Here is a tiny trained network, its code and every weight. The questions are about switching its units off for an input and a target symbol, where a switched-off unit gives its printed mean instead of its output.

import numpy as np


def w(rows, s, z=0):
    codes = np.array(rows[::2]) - 128.0
    scale = np.full(codes.shape[1], s)
    scale[-1] = z or s
    return codes * scale


def f(y):
    return y / 2 * (1 + np.tanh(0.7978845608 * (y + 0.044715 * y**3)))


def softmax(a):
    e = np.exp(a - a.max(-1, keepdims=True))
    return e / e.sum(-1, keepdims=True)


def log_softmax(a):
    a = a - a.max(-1, keepdims=True)
    return a - np.log(np.exp(a).sum(-1, keepdims=True))


def net(x, mask):
    ids = ['ΔΠΦΩαγεξσ'.index(c) for c in x.split()]
    T = len(ids)
    res = E[ids] + P[:T]
    u = 0
    for l in range(3):
        r = res
        for j in range(2):
            rows = slice(2 * j, 2 * j + 2)
            q, k, v = (r @ M[l][rows].T for M in (Q, K, V))
            z = softmax(np.where(np.tri(T) > 0, q @ k.T / 2**0.5, -1e9)) @ v
            o = O[l][rows]
            res = res + np.where(mask[u + j], z, o[:, -1]) @ o[:, :-1]
        u += 2
        y = f(res @ A[l][:, :-1].T + A[l][:, -1])
        res = res + np.where(mask[u : u + 8], y, B[l][:, -1]) @ B[l][:, :-1]
        u += 8
    return log_softmax(res[-1] @ U[:, :-1].T + U[:, -1])


Q, K, V, O, A, B = {}, {}, {}, {}, {}, {}
E = w([
[195,126,156,5,151,142,151,157,83],'Δ',
[102,132,181,104,182,143,105,110,99],'Π',
[140,99,129,104,97,82,187,161,149],'Φ',
[188,154,95,151,144,153,77,122,108],'Ω',
[183,126,105,104,39,141,71,170,133],'α',
[97,98,138,107,109,97,82,89,123],'γ',
[123,76,31,90,101,158,152,135,102],'ε',
[110,191,134,119,127,112,120,133,176],'ξ',
[98,125,119,159,154,139,127,125,123],'σ',
],0.028)
P = w([
[123,132,153,190,76,92,100,134,11],'0',
[171,61,166,135,135,190,129,96,184],'1',
[114,106,155,143,129,72,79,145,50],'2',
[160,50,155,133,143,187,121,121,201],'3',
[116,119,138,115,145,94,96,159,67],'4',
[151,45,141,129,149,172,119,149,216],'5',
[102,132,108,90,151,113,112,187,80],'6',
[140,43,128,118,153,157,113,162,234],'7',
[80,142,97,79,150,145,128,204,80],'8',
],0.012)
Q[0] = w([
[178,29,196,69,196,168,165,158,120],'L0H1',
[99,254,129,123,160,123,116,126,20],'L0H1',
[128,178,79,168,186,169,60,83,70],'L0H2',
[50,50,165,81,72,84,85,94,94],'L0H2',
],0.0085)
K[0] = w([
[170,2,147,97,142,103,222,115,53],'L0H1',
[113,211,206,150,197,189,44,115,122],'L0H1',
[175,168,86,182,204,170,58,67,83],'L0H2',
[114,45,183,159,76,149,131,116,113],'L0H2',
],0.0078)
V[0] = w([
[99,228,91,3,211,168,167,136,88],'L0H1',
[118,42,65,119,140,141,167,159,80],'L0H1',
[188,70,116,153,167,114,102,192,94],'L0H2',
[119,205,128,111,127,174,145,164,148],'L0H2',
],0.0064)
O[0] = w([
[161,106,74,205,117,41,106,100,153,146],'L0H1',
[149,133,62,194,195,68,181,60,200,254],'L0H1',
[87,77,217,178,201,45,20,254,63,200],'L0H2',
[202,201,188,147,126,211,86,154,51,86],'L0H2',
],0.0069,0.0047)
A[0] = w([
[186,89,138,109,115,138,140,109,92,109],'L0N1',
[124,99,150,180,17,131,98,170,8,180],'L0N2',
[124,54,178,163,139,118,133,147,95,136],'L0N3',
[60,181,179,65,66,142,225,124,152,43],'L0N4',
[156,69,154,159,124,201,97,136,208,124],'L0N5',
[198,70,119,117,249,111,122,148,108,216],'L0N6',
[33,134,107,218,142,117,248,36,61,5],'L0N7',
[14,212,190,253,126,2,169,164,90,27],'L0N8',
],0.0062,0.0023)
B[0] = w([
[204,203,113,134,181,81,105,121,115,138],'L0N1',
[153,241,78,93,127,73,160,38,141,213],'L0N2',
[133,231,161,222,141,197,195,43,195,165],'L0N3',
[99,133,140,54,143,200,126,137,75,140],'L0N4',
[138,130,60,171,182,114,81,101,255,178],'L0N5',
[29,194,61,104,146,135,136,145,148,255],'L0N6',
[157,196,210,93,122,201,68,188,109,152],'L0N7',
[185,125,63,78,122,43,88,84,94,171],'L0N8',
],0.0076,0.0067)
Q[1] = w([
[117,58,96,163,89,192,207,165,182],'L1H1',
[132,98,165,115,227,140,141,168,219],'L1H1',
[162,114,119,83,239,195,91,124,233],'L1H2',
[80,127,53,102,86,109,109,80,254],'L1H2',
],0.0068)
K[1] = w([
[109,166,88,143,105,86,181,82,205],'L1H1',
[122,146,124,73,165,81,216,150,118],'L1H1',
[129,118,89,101,210,99,189,197,126],'L1H2',
[58,139,78,48,61,86,184,254,175],'L1H2',
],0.0087)
V[1] = w([
[106,96,146,50,118,154,18,162,82],'L1H1',
[187,92,84,12,200,85,193,166,180],'L1H1',
[184,44,179,143,14,75,254,94,149],'L1H2',
[210,105,157,128,202,118,146,106,57],'L1H2',
],0.0058)
O[1] = w([
[185,123,151,195,99,136,181,118,107,102],'L1H1',
[203,78,142,69,159,108,96,254,108,242],'L1H1',
[93,171,67,89,56,60,154,115,225,3],'L1H2',
[124,50,96,159,202,121,93,214,148,78],'L1H2',
],0.0077,0.006)
A[1] = w([
[125,128,29,118,135,89,116,66,62,168],'L1N1',
[89,6,187,111,31,75,156,131,166,70],'L1N2',
[111,135,98,176,97,209,208,150,119,218],'L1N3',
[115,188,141,131,187,114,87,102,90,135],'L1N4',
[174,57,108,100,155,133,89,138,203,105],'L1N5',
[174,148,108,126,149,1,152,182,133,253],'L1N6',
[35,68,66,183,161,190,114,93,91,108],'L1N7',
[73,108,143,105,157,107,160,103,76,240],'L1N8',
],0.0092,0.0039)
B[1] = w([
[149,31,122,164,99,123,151,163,195,216],'L1N1',
[147,254,108,71,120,181,111,202,60,153],'L1N2',
[84,118,132,230,99,37,207,148,231,137],'L1N3',
[90,96,83,140,61,98,147,118,178,203],'L1N4',
[128,178,147,127,231,98,180,128,131,232],'L1N5',
[40,90,153,162,94,136,126,64,97,252],'L1N6',
[149,108,117,74,131,135,138,137,44,187],'L1N7',
[97,189,141,122,106,92,158,140,104,171],'L1N8',
],0.0083,0.014)
Q[2] = w([
[156,80,60,46,115,43,127,135,174],'L2H1',
[39,90,107,164,190,8,137,168,171],'L2H1',
[254,57,123,136,39,100,127,88,123],'L2H2',
[129,153,65,148,208,108,85,68,213],'L2H2',
],0.0073)
K[2] = w([
[193,168,81,154,69,68,208,170,113],'L2H1',
[55,92,92,132,95,105,241,166,63],'L2H1',
[255,150,120,130,90,136,69,88,179],'L2H2',
[115,60,94,109,140,92,201,168,139],'L2H2',
],0.0073)
V[2] = w([
[97,127,100,116,132,170,180,106,58],'L2H1',
[74,90,156,72,167,254,89,75,95],'L2H1',
[66,139,60,142,166,152,147,71,134],'L2H2',
[87,246,162,192,147,70,140,72,110],'L2H2',
],0.0063)
O[2] = w([
[93,88,158,205,48,48,194,72,112,219],'L2H1',
[144,75,112,35,124,201,105,149,192,2],'L2H1',
[168,161,144,117,82,133,142,109,79,202],'L2H2',
[94,1,169,58,188,145,76,222,159,147],'L2H2',
],0.0068,0.0081)
A[2] = w([
[110,94,236,134,119,183,7,99,181,134],'L2N1',
[82,138,185,132,97,53,193,155,48,157],'L2N2',
[115,40,87,40,94,110,161,111,159,140],'L2N3',
[84,48,117,187,44,133,140,2,198,3],'L2N4',
[98,75,88,161,153,36,186,127,78,47],'L2N5',
[156,136,168,157,184,49,53,192,72,34],'L2N6',
[220,117,15,136,102,177,57,103,212,78],'L2N7',
[120,117,154,183,139,79,161,93,253,40],'L2N8',
],0.0073,0.006)
B[2] = w([
[132,125,67,75,148,182,140,17,152,137],'L2N1',
[178,107,104,123,108,112,66,106,167,255],'L2N2',
[164,133,136,160,143,130,145,104,93,164],'L2N3',
[129,156,254,129,139,149,182,183,164,179],'L2N4',
[143,186,139,123,106,187,126,140,145,253],'L2N5',
[130,100,166,170,134,222,152,131,109,151],'L2N6',
[157,98,191,152,95,65,130,145,171,134],'L2N7',
[97,177,104,55,92,134,71,110,103,160],'L2N8',
],0.01,0.019)
U = w([
[63,91,153,213,77,76,219,103,193,192],'Δ',
[109,25,35,148,127,62,51,44,87,253],'Π',
[111,184,95,39,69,206,93,137,2,133],'Φ',
[50,187,83,50,128,141,112,225,131,167],'Ω',
[146,158,183,128,186,142,136,111,73,81],'α',
[68,81,139,123,143,89,225,13,83,99],'γ',
[95,147,101,107,102,202,153,86,185,31],'ε',
[205,130,118,106,159,100,109,97,188,10],'ξ',
[127,175,85,146,171,65,221,10,102,132],'σ',
],0.0053,0.0068)

Each question gives the input, a string of symbols that net reads in full, and the target symbol t.
The units are the heads (2 rows each of Q, K, V and O) and the neurons (one row each of A and B). Each row of codes is followed by its name. A weight is (code - 128) times the scale printed after its matrix; where a second scale follows, it is the last column's (O, A, B and U).
mask holds one flag per unit, layer by layer, with each layer's heads first. A switched-off unit (its flag False) gives its mean, the last column of its rows in O or B, instead of its output. The means were averaged over made-up inputs and are rounded, as every weight is.
A unit's drop is (log p(t) with every unit on - log p(t) with that unit switched off) / (log p(t) with every unit on - log p(t) with every unit switched off).
The circuit of an input: a set's keep is (log p(t) with only the set's units on - log p(t) with every unit switched off) / (log p(t) with every unit on - log p(t) with every unit switched off). Starting from the 12 units with the biggest drops (on a tie, the unit counted first), units are removed one at a time, each time the one whose removal leaves the highest keep (on an exact tie, the one counted first), for as long as the keep stays at least 0.8.
units of the circuit, in order: the units of the circuit, biggest drop first
most important unit: the unit with the biggest drop
k most important neurons: the k neurons with the biggest drops, biggest first
k most important neurons of layer l: the k neurons of layer l with the biggest drops, biggest first
heads that matter: for each layer, one digit per head in row order, 1 if its drop is at least 0.15 and else 0, layers parted by /
input σ Π ε Δ Ω Π ξ, target Δ: 4 most important neurons of layer 1 => L1N7, L1N4, L1N5, L1N2
input Π ξ Π γ, target Φ: heads that matter => 11 / 00 / 00
input ε σ ε σ γ σ ε Φ, target Ω: 4 most important neurons => L0N7, L1N5, L1N6, L1N2
input Ω ξ α Π α Φ Π, target Π: units of the circuit, in order => L2N2, L2N4, L1N4
input γ ε Π α Ω ε Φ σ, target Ω: 3 most important neurons => L1N6, L2N8, L0N7
input ε ξ γ γ ε Φ Ω Π, target Ω: units of the circuit, in order => L0H1, L1H1, L2N8, L1H2
input Δ α Δ, target Π: most important unit => L1H1
input α σ Δ Δ ε Ω, target σ: 2 most important neurons => L1N1, L1N5
input ε Φ ξ ε Π ξ ξ ξ α, target Δ: 4 most important neurons of layer 2 => L2N7, L2N2, L2N8, L2N5
input Φ γ ξ Ω γ ε σ σ, target σ: units of the circuit, in order => L2H2, L1N1, L0H1
input ε σ ξ ξ γ ξ ε σ, target σ: heads that matter => 00 / 00 / 01
input ξ Ω α σ α ξ γ, target Δ: heads that matter => 01 / 10 / 00
input Ω Δ σ α α Π Π, target Π: units of the circuit, in order => L0H1, L2N4
input γ ξ ε Π Δ, target Δ: units of the circuit, in order => L0H1, L1N6, L2N4, L1N1
input ε Ω Φ Δ ξ Φ Ω Δ, target α: units of the circuit, in order => L1H1, L2N6, L1N5
input γ Φ ξ σ Π, target Δ: units of the circuit, in order => L0H1, L1N4, L1H1
input ξ σ ξ Π Ω Π, target γ: most important unit => L2H1
input α Δ Ω, target Δ: 3 most important neurons => L1N4, L0N6, L1N1
input ε γ γ α Δ Φ ξ Δ Φ, target Π: heads that matter => 00 / 10 / 00
input ξ Ω γ ξ ε Φ ξ, target Φ: heads that matter => 11 / 00 / 10
input Ω γ Ω ε α ξ, target σ: units of the circuit, in order => L2H2, L1N1
input Ω Ω ε, target Δ: most important unit => L1N1
input ξ σ ε Ω Φ Π α Π, target Ω: 2 most important neurons => L0N7, L2N8
input ξ ε α Ω ξ, target Π: 2 most important neurons of layer 0 => L0N2, L0N8
input Π α ε Π γ σ σ, target Π: heads that matter => 00 / 01 / 00
input α ξ Π ξ, target ε: heads that matter => 10 / 00 / 10
input γ Φ Π σ, target Ω: most important unit => L1H2
input ξ ε α, target Δ: 4 most important neurons => L0N2, L2N4, L1N1, L1N5
input Ω ξ ξ ξ Ω ε σ α γ, target Δ: 4 most important neurons of layer 1 => L1N4, L1N2, L1N5, L1N7
input ξ ξ ξ σ ε Ω Δ γ, target α: 2 most important neurons => L0N6, L1N5
